Each row has a class, written after it.
[  59 -276  141  175 -164   24  -12 -124  -43  190 -104  209  103 -273
   65  262  276  249 -115  -59   97 -232 -171   76 -204 -141    7   17
  -35   87   61  745  -32 -220   96  121  164  -61  223 -101 -291   93
   51]
H
[-219 -217   94 -170   38   55  -14  290 -103  380 -105  -61   90 -313
   72 -120  -99   38 -141  115   95 -135  139 -163   41 -132    2 -358
 -122   29  201  493   36  185   41  408   23  405 -333 -507 -194   77
  -93]
A
[-170 -200   63 -206    1  -25   53  330 -163  409 -226  -36  147 -405
   92 -172 -113    6  -93  147   52 -190  190 -135   64 -139  -10 -337
 -132   95  260  548  -44  101   31  458   84  456 -334 -500 -188   81
  -20]
T
[ 146  258   56 -142  -85  123  202 -125   -3   41 -179  228  348 -262
  270 -271 -106  -62  291   51 -348   24  -62 -244  237  -82  150 -307
  390 -110  331 -148 -211   50 -195   48   -7  133 -209  161  122 -205
  335]
V
[ 133 -258  259   46 -288   88  147 -240 -158  262  -78  257  345 -240
  210  105  220  287 -156   46   11 -267  -43  -49  -44 -312  102   50
 -121   74  130  826 -119 -201  114  234  136  -39  117   22 -240  136
  202]
K
[-153 -208  102 -223  -11  -36   21  340 -137  363  -75  -91   82 -263
   22  -94  -63   78  -80  144  103 -142  175 -135   54 -143   -6 -346
 -141   57  203  576   12   87   87  443   80  406 -342 -575 -232  104
  -53]
K
[-238  -77  -80   87 -172  144  -67 -170  -90  -14  -48   17  -57  460
   67 -227  147  453  175   79  102  137  166 -361   13  280  -90   29
   77 -278  -18 -389  119 -401  -22 -472  141  -32  153   35  369  -66
   62]
H
[-223 -117  -66  131 -132  131 -100  -91  -83   -9  -13  -66  -72  476
   48 -170   98  475  113   91  154  117  150 -313   39  295  -50   65
   48 -279 -114 -371  134 -372   31 -502   99  -94  158  149  332  -31
    0]
K
[ 422 -208   57 -258  -68  122  157 -118   54  -64  161  -49   50 -137
 -193 -160  163   29  405 -201  280    0  201  147  153 -376  128 -342
   19  -61  -84  349  415   -3 -196  173  148  -32 -150 -255  -90  173
   94]
U
[-130 -301  324 -213   73  -16   87  363 -137  257 -135   66  149 -291
  186  -87 -124   10  -17   -5  132 -156  164 -111   10 -220  142 -371
   17  -25  310  248  -50    3  118  465   43  277 -360 -327  -78  186
  -22]
U
[-208 -277  238 -374   49  -38  200  318 -145   79 -143  189   55 -173
  119   35  -71  -44    0   21  -20 -238  117 -177   55 -240   56 -325
  -63   85  248  373  -43  -54  186  514  -67  340 -359 -506 -117  107
  -76]
M
[-258 -143  -19   74 -108  104  -96 -152 -105   14  -42   40  -73  331
   48 -165  143  467  189   70  114  114  162 -270   51  235  -43   71
   67 -308  -68 -390  120 -388   -9 -538  161  -96  112  113  325  -62
  -13]
M
[ -66  101    8   48 -198   83   28 -110 -182  -19  183    0 -186  409
   30  -37   66  472  254  115  -83   12   92  -85  119  208  -64   92
  -66 -118   16  -49  124 -313  -58 -181  157  -89   93   46  158 -137
  121]
H
[-196 -200  264 -323  -18   40  199  279 -206  112 -109  121   69 -102
  113  -23 -111  -33   26   49  -73 -244  125 -194   75 -237   56 -361
  -78   55  283  328  -63   33  167  527 -132  325 -344 -482 -173  116
   39]
U
[ 124  146   78  -91 -159  149  184 -107  -55  131 -165  184  421 -277
  274 -288  -36  -58  278   86 -429   11  -44 -172  246 -125  191 -283
  410  -58  324 -129 -269  112 -187   84  -38  146 -140  193   92 -241
  326]
B
[ 130  192  129 -219 -220  -85  192 -105 -192  117 -237  240  331 -220
  131  -90  -89  193  513   18 -656    6  -26  -14  187 -198  166 -292
  296   32  217  -67 -276  -33 -208   83  -67  -71 -175  208  131 -141
  357]
U
[-195 -218  214 -394   61   -3  170  382 -163  137 -201  129  141 -119
  123  -11 -145  -38   20   28    4 -186  148 -194   70 -230   42 -406
  -95   69  248  249  -60  -14  175  519 -133  329 -352 -508  -45   96
   10]
U
[-188  -44  -26  137 -107  200  -92 -109  -48  123  -24  -79 -279  117
  -21 -194    0  721   18  -16   27   34  173 -220  148  234  -43  -18
  114 -229   86 -202  214 -368  -21 -384  279   64  140  351  247 -115
   11]
T
[  10 -306  123  113 -141   -4    7 -145  -37  225  -50  197   48 -343
   55  242  239  295 -125  -80   71 -303 -127   89 -126 -146   31   26
  -14  101   28  763  -17 -194  118   48  158  -51  200  -14 -349  109
   57]
T
[   8 -171  171   83 -261   86   71 -406  -49  331  191  171  232 -239
   45  277  167  352  -82  -58   59 -310 -156   23  -56 -262   57   14
 -169  130   59  782   40 -130   47  119  135  -68  180  -36 -327   84
  198]
J
[ 138 -285  254   45 -293   30   69 -230 -138  241 -127  257  293 -212
  240  144  222  325 -125   25   35 -223  -12  -51 -101 -250   57   64
 -109   83   60  765 -107 -171  112  229  115  -84  148   18 -224  126
  150]
H
[-269 -139  -52   97 -172  130 -122 -157 -108   15  -48   -2  -73  462
   18 -200   98  514  237   91  123   99  188 -304    4  251  -53    7
   45 -268  -60 -382  162 -375    1 -523  119 -108   87   45  305  -40
    7]
V
[-198 -165  -24  111 -142  109 -108 -124 -127  -50  -45    7  -94  373
   26 -184  108  498  138   38  160  133  166 -333   15  262  -40   37
   85 -277  -71 -382  166 -382  -45 -527  142  -59  129   71  350  -39
  -49]
P
[-212 -108  125 -228  -12   46   92  387 -125  212  103   40   99  -51
  162  -85 -210   -3  -58   78 -120 -161  246 -192  121  -57   40 -268
    1    4  234  384   57  151   60  468 -124  248 -388 -475  -93  -42
    6]
U
[-177 -213   25 -243  -51  -59   57  346 -161  389  -88 -105   88 -297
   38 -101 -101   60    8  163  -37 -190  161 -187   41  -81   53 -252
 -102   73  265  599   -4  120   95  440   89  410 -330 -508 -175  109
  -10]
J
[ 437 -191   53 -287 -203  123   83 -183 -103 -161  166   21 -114 -361
 -189 -127  187  -41  421  -78  312  -54  160  223   29 -292  135 -234
  -23 -188  -52  291  245  113 -208  160   55  -92 -108 -215 -184  241
  -15]
A
[ 464 -299  -98 -228 -169  -54   -7   -5   28  -39  -41   28 -139 -357
 -184   28  193  -94  252   55  431   14  324  -49 -115 -166  155  -33
   39 -176 -129  391  270  122 -193  151  242  -51  -76 -191  -68  227
 -192]
P
[ 120  211   30 -120  -97   80  164 -122   -2  100 -137  162  358 -176
  249 -259  -56  -30  211   15 -387   29  -70 -180  233  -37  106 -275
  384 -130  220 -117 -231   94 -166   59  -49  140 -115  254  135 -220
  362]
K
[ 111  118   97 -244 -245  -93  197  -66 -197   80 -223  298  345 -310
  140  -67  -31  205  477  -13 -626   61  -47    3  199 -215  162 -333
  288  116  253  -89 -309  -68 -187  145  -47  -96 -159  224   82 -210
  320]
G
[-103 -308  293 -192   86  -36   77  328 -169  268  -83   45  174 -298
  173  -89  -77    8  -35  -73   83  -74  168 -147   22 -186  164 -364
   33  -68  334  172  -16   27   75  444   95  321 -335 -395  -47  162
  -23]
Y
[ -96   92   38   49 -173   81   57  -98 -163   16  133   15 -179  390
   53  -55   26  438  206  100  -56   39  134 -114   96  227  -77  107
  -78 -147  -57  -83  130 -293  -25 -190  116 -102  126   86  186 -100
   97]
A
[  27  210   44 -261 -152   52  172 -120 -133  218 -231  238  341 -152
  215  -89  -72 -104  400  261 -542  -74  -55 -188  239 -205  226 -379
  311  -75  232  -18 -236  223 -110  169  -53   54 -210  169    0 -180
  334]
A
[ 409 -189  104 -172 -171    5  159 -246    0 -195  273    4 -281 -287
 -164  -94  220   95  313 -135  175  -66  243   33   53 -124  124   -6
  140  -67  -15  388  374   84 -175  105  267  -26 -115 -183 -167  120
  -61]
M
[ 413 -270  -55 -249 -157   18    0  -34   42  -97  -30   83 -167 -331
 -147   39  126 -110  197   30  431  -24  318  -56  -70 -144  126 -104
   43 -179 -111  418  286   53 -154  227  189    4  -48 -112  -58  187
 -201]
G
[-165 -229  240 -401    7   24  210  272 -231  130 -127  153   71 -113
   88  -28  -65  -58  -25   23  -26 -220  163 -247   92 -205  102 -342
  -11  -25  335  269  -47   10  186  521  -44  350 -321 -505  -76  107
  -18]
Y
[-162  -50   21  124 -126  239  -77 -151  -98  119   37  -88 -154  197
  -21 -181   46  722   83   16  -11   65  164 -278  144  189  -10  -35
  109 -242   70 -213  251 -372   22 -366  270   46  140  291  252  -96
   76]
U
[-141 -324  280 -239  160  -35  109  375 -144  257 -191   40  145 -350
  197 -110  -99   13  -41  -40  149 -102  157  -98  -18 -184  136 -416
  -23  -48  303  169  -65   31   79  482   32  315 -351 -376   -9  157
  -20]
A
[-242  -66  104 -168  -17   32  102  326  -79  256  191   35   87   21
  169  -15 -176  -25 -115   58 -121 -155  231 -171  108  -40  -28 -268
  -84   34  258  431   62  147   50  556 -108  248 -386 -599 -177  -76
   63]
H
[ 504 -176   77 -310 -220  101   60 -217 -131 -213  242   59  -83 -247
 -200  -64  220  -67  413 -120  348  -34  140  233   38 -316  144 -245
    7 -190  -42  317  244  116 -239  160   44  -85  -74 -249 -186  194
    3]
Y
[ -60   83   13   53 -225  123   58  -65 -167  -14  152   16 -185  339
   57  -92   31  486  190  129   16    0  140 -165  121  217  -95  130
  -52 -109   35   13   77 -282  -59 -187  139  -81  108   42  152 -117
   95]
P
[ -72 -150  210  133 -353  118   85 -416 -121  300   75  237  163  -51
  122  243  265  147  -46   69   -4 -253 -152   68 -101 -303   -9  -31
 -154  178  136  781  -99  -20  195  148   21 -147  141 -199 -501  117
  221]
H
[ 113  150   68 -197 -227  -50  223 -116 -204   94 -175  235  394 -300
  139 -142  -53  175  470   11 -656   35  -50   23  176 -215  190 -307
  280   48  193  -97 -287  -20 -223  158  -15  -85 -163  178   82 -221
  350]
B
[-248 -183  112 -208  -20  -26   72  389 -100  256   96   58  133   11
  152  -36 -179  -75  -96   84  -57 -164  254 -188  108  -45   25 -305
  -50   79  285  382   37  110  102  516 -111  265 -421 -534 -122  -47
    0]
G
[  77  136  103 -201 -257  -54  185  -65 -188  154 -198  233  387 -198
  151 -114  -81  186  481   21 -607   35  -24  -11  182 -205  145 -311
  269   61  185 -108 -291   40 -237   83 -121 -132 -139  205   95 -180
  386]
U
[-125 -362  283 -190   84  -54  112  329 -160  294 -100   40  107 -288
  209  -95  -81   54  -38  -23  115 -136  183 -121   12 -215  156 -349
  -54  -29  308  186  -70   10  144  456   95  312 -360 -389  -65  178
  -37]
B
[-267 -115  -59  110 -182  175 -141 -136 -113  -62   -6    8 -138  420
   23 -174   75  519  149  109  191  148  155 -312  -25  299  -84   32
   64 -285 -131 -354  150 -376  -19 -518   96 -122  144   78  332  -49
  -68]
V
[-132   15   79   98 -136  173 -103 -203  -88  157   31  -25 -142  365
   10  -84  164  549  190   54   54   59  153 -181  112  109  -39  -84
  103 -192  105 -224  162 -355  113 -359  177   -5  138  102  209  -44
  111]
T
[ 419 -176   85 -191 -184   73  137 -252    6 -179  226   39 -171 -369
 -166 -135  105   73  262 -169  205  -49  241  -10   71 -153  139  -89
  103 -132  -49  379  442   40 -196  159  250   12 -185 -188 -164  144
 -124]
V
[ -17 -189  171   93 -208  113   23 -414 -109  307  199  161  209 -184
   63  234  162  372 -197 -108   75 -222 -151   38  -22 -210   38   19
 -145   69   10  699   57  -91   52   89  151 -103  179    6 -267   41
  179]
Y
[  23 -283  164  125 -155   18   29 -175  -39  224   -8  179   91 -209
  109  254  220  348 -117  -71   40 -252 -126  112 -104 -112   30   41
  -32   62    3  797  -55 -204  173   93  114  -88  166   15 -271   93
   67]
K
[-237  -96  135 -181   -8   10  103  324  -65  260  119   21   71   17
  136  -25 -203   -7  -56  119 -115 -201  274 -185  132   -5   21 -250
  -13   62  311  450   39  148   66  504  -52  303 -417 -582 -149  -83
   58]
P
[ -11 -275  129  120  -95   33  -13 -111  -41  262  -55  175   88 -267
   40  262  237  282 -199  -65  105 -233 -179   82 -173 -168   45   21
  -61   51   -4  782   -7 -138  120   40  116 -136  232  -38 -330  116
   36]
A
[-116   22   44   96 -174  185 -136 -197 -114   99  143  -68 -155  377
  -29  -28  177  588  203  124  -21  108  155 -226   85   55   -3  -35
   78 -149   76 -243  168 -322  128 -364  171  -83  106   19  171  -45
   68]
B
[  95  251   99 -176 -244   13  175 -181 -135  236 -168  232  384  -99
  200 -102  -51   -8  392  199 -536  -45  -51 -189  207 -167  195 -282
  331  -42  289   24 -311  189 -186  163  -29   76 -147  191    6 -197
  373]
P
[ -79   27   67   73 -169  194 -129 -190  -71  123   88  -39 -108  323
  -59  -87  181  634  180   91  135  133  173 -219   75  103  -46  -77
  126 -189  100 -227  145 -339   41 -397  213  -52  156  -11  269  -67
   83]
P
[   8 -109  232  114 -322  146   76 -413 -112  251   83  250  113 -208
   94  271  254  177  -84  125   82 -278 -180   40  -81 -338   -1  -36
 -115  242  147  899 -114  -10  175  119   74  -67  167 -192 -557  135
  142]
P
[-125 -290  335 -200  124  -35   94  314 -138  182 -126   56  123 -342
  211  -84  -92   90  -30  -32  153 -117  157 -133    8 -174  132 -328
   17  -29  290  201  -41  -14  106  416   76  286 -339 -364  -22  131
  -80]
M
[-166 -160  128 -264  -16  -10   45  330 -203  355 -175  -16   57 -312
   45  -99  -46  114   11  162   17 -137  103 -172   46 -171    4 -356
  -65   91  256  522  -68   98  107  417   85  393 -314 -509 -168  109
  -51]
U
[-241 -148  -60  126 -163  123  -94 -144  -92  -25    1   22 -176  442
   17 -130  105  413  143   63  137  120  156 -270   19  270  -68   19
   64 -220  -66 -312  151 -379    8 -497  128  -95  174   88  340  -41
   -1]
G
[ 435 -274  -36 -209 -136  -17   43  -46   25  -96   56   51 -174 -318
 -135   33  195  -87  226   45  378  -48  292  -75  -67 -147  148  -28
   81 -178 -141  492  338   84 -181  174  228  -20  -83 -170  -88  202
 -207]
M
[  83  216   61  -83  -85  144  176 -128   -2   95 -238  139  435 -176
  280 -293 -125 -110  312   97 -449   -2  -53 -180  246  -57  182 -321
  376 -106  287 -172 -224  147 -201   59  -89  134 -171  203  141 -223
  407]
A
[ 138 -293  174   31 -291   66  119 -221 -175  234  -94  262  279 -351
  177  128  260  302 -136   53   56 -290  -41 -148 -125 -275   78  131
 -137   89  120  798 -108 -181   50  194  176  -52  168  -22 -187  159
  162]
J
[   0 -126  184   80 -320  163  108 -400 -174  235   95  258  121 -160
  111  247  232  129 -109  104   99 -274 -163   43  -55 -343   32  -31
 -155  144  111  823  -62  -39  190   90   58 -122  158 -165 -466  119
  133]
Y
[ 457 -245   59 -297 -102   31  161 -168   34 -104  159   -7   39 -103
 -207  -80  163  -13  418 -219  256  -46  186  137  154 -312  167 -326
    4  -47  -36  370  372  -43 -171  199  134  -11 -125 -244 -112  190
  110]
G
[-204   -8   30  124  -59  205 -112 -164  -46  106   -4  -87 -195  206
  -13 -158   16  698   -9   11    3  103  194 -266  101  258  -44  -28
   99 -300   35 -292  245 -361   36 -301  264   50   92  295  305 -147
   32]
A
[ -43 -193  212   62 -186  126   25 -356  -36  358  137  167  226 -234
   22  243  182  348 -132  -84   53 -290 -158   26  -32 -334   58   -5
 -139  100   57  701   42 -109   67   65  119  -59  154  -16 -345   92
  179]
U
[ 401 -225   90 -195  -98   80  143 -225  -10 -167  249   20 -214 -285
 -148  -90  212   81  192 -160  219  -19  249   25   56 -168  159 -106
   78 -121  -44  334  413   77 -158  100  193   29  -92 -230 -121  155
 -117]
A
[-248 -139  -23  113 -128  130 -121 -130 -100   23  -73   20 -109  361
   16 -173  131  479  188   77  184  158  182 -355  -18  246  -59   37
   70 -286  -65 -458  183 -414   -2 -500  204  -64  114   87  334  -25
  -72]
V
[-230 -131   69 -192    6   -7   98  356  -81  212  139    6   68    8
  139  -22 -201  -39  -87   64 -131 -203  245 -206  128    9    2 -224
  -87   37  208  445  105  134   63  515 -103  308 -412 -530 -154  -34
   -1]
K
[  76  264   49 -158 -235   -4  144 -218 -110  224 -198  153  360  -71
  183 -119  -82  -14  383  185 -608  -63  -56 -187  221  -97  172 -263
  322  -84  239  -55 -276  192 -155  179  -38   45 -194  238   35 -195
  402]
H
[ -16 -211  242   21 -227   74  109 -426  -57  330  171  138  175 -224
   32  246  198  398  -99  -92   55 -269 -111   69  -14 -285   47    5
 -163  127   39  708   20 -127  105  141  143  -37  150  -22 -329   76
  193]
K
[-213 -166  115 -186  -29  -41   82  331  -89  264  115   -5  127  -32
  133   -1 -232  -13  -59   76 -120 -195  292 -168  164  -59   13 -286
 -104  125  224  404   67  124   77  499 -117  196 -425 -526 -177  -23
   69]
G
[ -14 -171  229   69 -238  143    9 -419  -46  336  170  172  189 -195
   -2  282  171  385 -135  -63   50 -283 -161   74  -22 -313   20   12
 -155  145   -2  772   58 -102   70   74  113 -100  192  -14 -317   83
  185]
U
[ -96   53  -25   87 -234  117   40  -84 -177  -44  184    8 -148  392
   68  -44   53  434  189  158  -44  -22  110 -209   72  223  -55  165
  -88 -141   -8  -24   81 -293  -36 -220  104  -96  153   58  165  -78
  129]
J
[-279 -140  -48  163 -164  149  -89 -183 -119   -1   29   -8  -95  530
   36 -149  143  461  150   74   66  127  146 -309  -15  213  -20   62
   55 -281  -90 -406  131 -395   13 -494  107 -104  142   79  361  -50
   -2]
B
[-150   13  -52  135 -148  160  -95 -110  -32  101  100 -119 -193  223
  -11  -90    0  722  128    4  -64   66  183 -238  129  290  -35   28
  106 -205   72 -181  249 -368   69 -327  224  -23  125  292  227 -138
   82]
J
[ 211  230   61 -150 -146   69  216 -111  -34   92 -134  212  378 -221
  272 -248  -50  -70  379   35 -404    6  -78 -134  238 -153  178 -310
  379  -55  313 -129 -251   83 -182  107  -17   78 -170  180  112 -215
  385]
B
[ -45 -148  206   85 -215  116   38 -401   19  339  191  145  195 -210
   47  263  142  312  -98 -106   61 -277 -145   90  -27 -275   31   44
 -154   96   45  678   37  -95  108   95  110 -111  170    4 -335   54
  204]
J
[ -78   76  -12   45 -171  132   35  -45 -156  -64  141   21 -139  358
   50  -46   15  450  195  184   29   50  115 -178   89  176  -40   95
  -91  -99  -48  -31  128 -329  -40 -239  136  -87  105    7  149 -106
   36]
V
[ 103  187  155 -210 -216  -28  226 -138 -189   99 -210  222  374 -262
  167 -111  -85  192  440   50 -618   42   -9  -31  185 -186  165 -351
  298   63  181  -72 -256   19 -203  151  -78  -97 -134  179   75 -173
  369]
A
[-224 -151  123 -170  -12   25  134  346  -85  273  100   29  109  -49
  191  -66 -204  -57  -46   77 -112 -214  302 -137  171  -36   15 -279
  -69   81  260  444   78  121   52  544  -86  321 -424 -557 -139  -55
   63]
T
[ 403 -262  -79 -234 -132  -16   46  -27    6  -31  -56   65 -114 -369
 -131   19  167 -155  271   34  337  -34  329  -36  -32 -147  162  -62
   63 -177  -94  358  278   45 -184  192  200    0  -87 -112  -96  208
 -149]
T
[ 441 -307 -128 -265 -151  -53   41   35   -2 -115  -34   29 -215 -426
 -166   41  142 -158  245   10  359   -8  260  -52  -69 -134  163  -49
   39 -162 -150  418  286  100 -134  199  200  -37  -75 -129  -79  215
 -204]
G
[ 124  183   99 -205 -232  -70  186 -109 -160   61 -189  207  418 -223
  182 -124  -87  176  489   -3 -660  -14  -47  -28  202 -154  163 -303
  302   32  215 -100 -251    0 -243  143 -103  -62 -196  144   98 -238
  363]
H
[ 439 -224   34 -227 -176   -6  130 -171   23 -207  297   24 -275 -275
 -195  -83  196  102  267 -210  238  -40  222   43   90 -138  139  -86
   91  -53   -7  389  405   60 -144  100  250  -53 -102 -171 -209  124
  -73]
G
[ 428 -279  -78 -276 -147  -31   27  -10   39 -122   44   54 -232 -357
 -168   65  133 -113  242   -6  369   -3  322  -22  -59 -164  153  -89
   52 -175 -153  378  316   85 -149  209  168  -28  -82 -130  -68  176
 -224]
G
[ 442 -260  -56 -218 -121   49   22  -36    6  -48  -18   37 -162 -392
 -110    6  179 -111  230   28  303   21  294  -10  -66 -163  176  -92
   83 -213 -129  406  332  155 -121  229  179  -13  -82 -101  -67  204
 -213]
A
[-152  -18   23  135 -112  177 -141 -153 -100   72   -4  -54 -191  292
  -40  -97   16  729   61   11  -40   62  179 -265   92  247  -25   26
   93 -245   59 -205  256 -408    8 -388  227    3  124  279  319  -96
   37]
U
[ 418 -282  -65 -249 -148  -22   37  -41   16  -86    7   43 -112 -376
 -163   36  197 -125  267   86  372    1  339  -87  -51 -149  149  -24
   63 -155 -164  408  328   91 -174  177  232  -59  -90 -190 -114  202
 -197]
M
[ -54 -199  177   42 -154  115   25 -397  -21  365  101  144  221 -230
   18  252  144  337 -197  -72   56 -300 -156   74  -50 -276   50   -3
 -181  101  -10  709   42  -55   58   79   84  -71  199  -16 -273   71
  183]
A
[-176  -78  102 -227   15  -23  143  359  -78  308  102   54   76 -121
  156  -56 -226  -67  -80   23 -159 -209  297 -129  188  -62    0 -256
  -42   77  266  443   97  126   39  548  -71  290 -438 -512 -114  -55
   35]
T
[ -60 -137  145   92 -242   98   77 -414  -27  408  174  142  208 -181
    4  251  185  296 -130  -46   33 -321 -128    0  -61 -283   36   97
 -180  104   91  736    8 -106   50   68  123  -89  211  -17 -351   99
  215]
J
[-264 -148  129 -218   59   29  127  373  -72  278   67    0  117  -93
  156  -88 -225  -15  -90   67 -176 -168  253 -145  138  -67   47 -314
  -43   52  259  372   62  146   73  531  -70  287 -431 -524  -87  -34
   75]
A
